[[  4  13  26  35  10 -16 -34 -24 -19   3   4   0  -6  -1   4]
 [ 10  17  35  24  -3 -29 -29 -22  -7   7   0  -2  -6   6   2]
 [-22 -11   8   0  -1  -7   5   3   9  15  34  27   0 -26 -31]]
->
[[-22 -11   8   0  -1  -7   5   3   9  15  34  27   0 -26 -31]
 [ 10  17  35  24  -3 -29 -29 -22  -7   7   0  -2  -6   6   2]
 [  4  13  26  35  10 -16 -34 -24 -19   3   4   0  -6  -1   4]]

[[ -9   5  16   3  14   1  11   1  -1   9 -11   6  30]
 [-14   5 -29  10 -29 -25 -26 -24  15 -25  17   4 -32]
 [  6  12 -19  -6 -23  -8  -5  -1  16  -2  13   4 -26]
 [ 12  -3  14  -6  14  13  14  13  -7  14  -8  -4  15]]
->
[[ 12  -3  14  -6  14  13  14  13  -7  14  -8  -4  15]
 [  6  12 -19  -6 -23  -8  -5  -1  16  -2  13   4 -26]
 [-14   5 -29  10 -29 -25 -26 -24  15 -25  17   4 -32]
 [ -9   5  16   3  14   1  11   1  -1   9 -11   6  30]]

[[ -8  13   8   0  -3  -2]
 [ 29 -34  -8 -22  20  21]
 [-19  23  10  10 -11 -10]
 [-16  21   8  10  -9  -8]
 [-14  20   7   9  -7  -7]
 [ 21 -27  -6 -17  13  14]
 [ 32 -36 -12 -22  23  24]
 [-33  34  13  22 -24 -23]
 [ 24 -30  -7 -18  16  17]]
->
[[ 24 -30  -7 -18  16  17]
 [-33  34  13  22 -24 -23]
 [ 32 -36 -12 -22  23  24]
 [ 21 -27  -6 -17  13  14]
 [-14  20   7   9  -7  -7]
 [-16  21   8  10  -9  -8]
 [-19  23  10  10 -11 -10]
 [ 29 -34  -8 -22  20  21]
 [ -8  13   8   0  -3  -2]]

[[  0  34 -35 -10 -26  26  26 -17 -22]
 [  0  36 -37 -10 -27  28  28 -17 -24]
 [  1  -1   2   5  -4   0   0   2   9]
 [ -3  14 -20  -7  -8   8   9 -13 -13]]
->
[[ -3  14 -20  -7  -8   8   9 -13 -13]
 [  1  -1   2   5  -4   0   0   2   9]
 [  0  36 -37 -10 -27  28  28 -17 -24]
 [  0  34 -35 -10 -26  26  26 -17 -22]]

[[-17   1  23 -20  19 -12]
 [-16   2  32 -20   1  24]]
->
[[-16   2  32 -20   1  24]
 [-17   1  23 -20  19 -12]]

[[-20   1  17  12 -22  -4 -15  32  11  21 -19 -15  23 -10 -13 -32]
 [-12  -4  27   1 -13   8 -10  13   1  14  -5  -3   4 -10   9   4]
 [ 32  -1 -38  17   3   1  14 -35  -7 -22   2  17 -14   1  30  40]
 [  3  -6  -1   6 -13  11 -10 -16  -7  -8 -12   1  -8 -21  14  18]]
->
[[  3  -6  -1   6 -13  11 -10 -16  -7  -8 -12   1  -8 -21  14  18]
 [ 32  -1 -38  17   3   1  14 -35  -7 -22   2  17 -14   1  30  40]
 [-12  -4  27   1 -13   8 -10  13   1  14  -5  -3   4 -10   9   4]
 [-20   1  17  12 -22  -4 -15  32  11  21 -19 -15  23 -10 -13 -32]]

[[ -3  17]
 [ -1 -37]
 [ -1  18]
 [  1   7]
 [ -4   6]
 [ -2  28]
 [  2 -23]
 [  1  33]
 [ -1  -9]
 [  0  -2]
 [ -2 -16]]
->
[[ -2 -16]
 [  0  -2]
 [ -1  -9]
 [  1  33]
 [  2 -23]
 [ -2  28]
 [ -4   6]
 [  1   7]
 [ -1  18]
 [ -1 -37]
 [ -3  17]]

[[ 26  18   4   9  -5  -5  23  -7   8  26   8 -10 -34  14  12]
 [  7 -10  20 -13  -2  26 -11 -28  27 -24  -9 -20   6  15 -19]
 [  7 -22 -10 -17  -3  -6  16  15 -22   2 -12   4  30   0   8]
 [ 20  -3  23 -15   0  24 -30 -25  35 -14 -15   3  22  22 -22]]
->
[[ 20  -3  23 -15   0  24 -30 -25  35 -14 -15   3  22  22 -22]
 [  7 -22 -10 -17  -3  -6  16  15 -22   2 -12   4  30   0   8]
 [  7 -10  20 -13  -2  26 -11 -28  27 -24  -9 -20   6  15 -19]
 [ 26  18   4   9  -5  -5  23  -7   8  26   8 -10 -34  14  12]]
---
[[ -7  -4  11 -21  -9]
 [ -1  -4  11 -21  -9]
 [ 32 -36  22 -21 -26]
 [ -7  -4 -38  26  12]
 [ -7  -4  11 -21  -9]]
->
[[ -4  11]
 [-36  22]]

[[-34  11  -1]
 [ -4  35 -14]
 [ -4  35 -14]
 [  8   1 -36]]
->
[[ 35 -14]
 [ 35 -14]]

[[ 28  19  11 -32]
 [-15  22  19  39]
 [ 10   7   3  -8]
 [-23 -24  28  16]]
->
[[22 19]
 [ 7  3]]

[[ 11   9  -5  -8]
 [-25 -35  26   3]
 [ 17  15 -17  -6]
 [-22 -34  21  -4]]
->
[[-35  26]
 [ 15 -17]]

[[ 17 -39  -7 -14 -18]
 [ -2  -2 -19 -17  -4]
 [  0 -37  -5   2  39]
 [  7  16   7 -13 -18]]
->
[[ -2 -19]
 [-37  -5]]

[[  2  18   1   5   1]
 [ -3   2  -7  24  11]
 [ 23   8  40 -14 -34]]
->
[[ 2 -7]
 [ 8 40]]

[[ 17  -7  11   5   1]
 [ 11  -2  -3 -16  -2]
 [  3   8 -13  -3  -5]
 [-35   7  27  16  15]
 [ 10   4 -19   0   3]]
->
[[ -2  -3]
 [  8 -13]]

[[ 20  21   9  -6]
 [ 19 -16 -19  -9]
 [ -7  -9  25 -31]
 [ 24 -23 -12  -8]
 [ 15 -24  -6 -15]]
->
[[-16 -19]
 [ -9  25]]
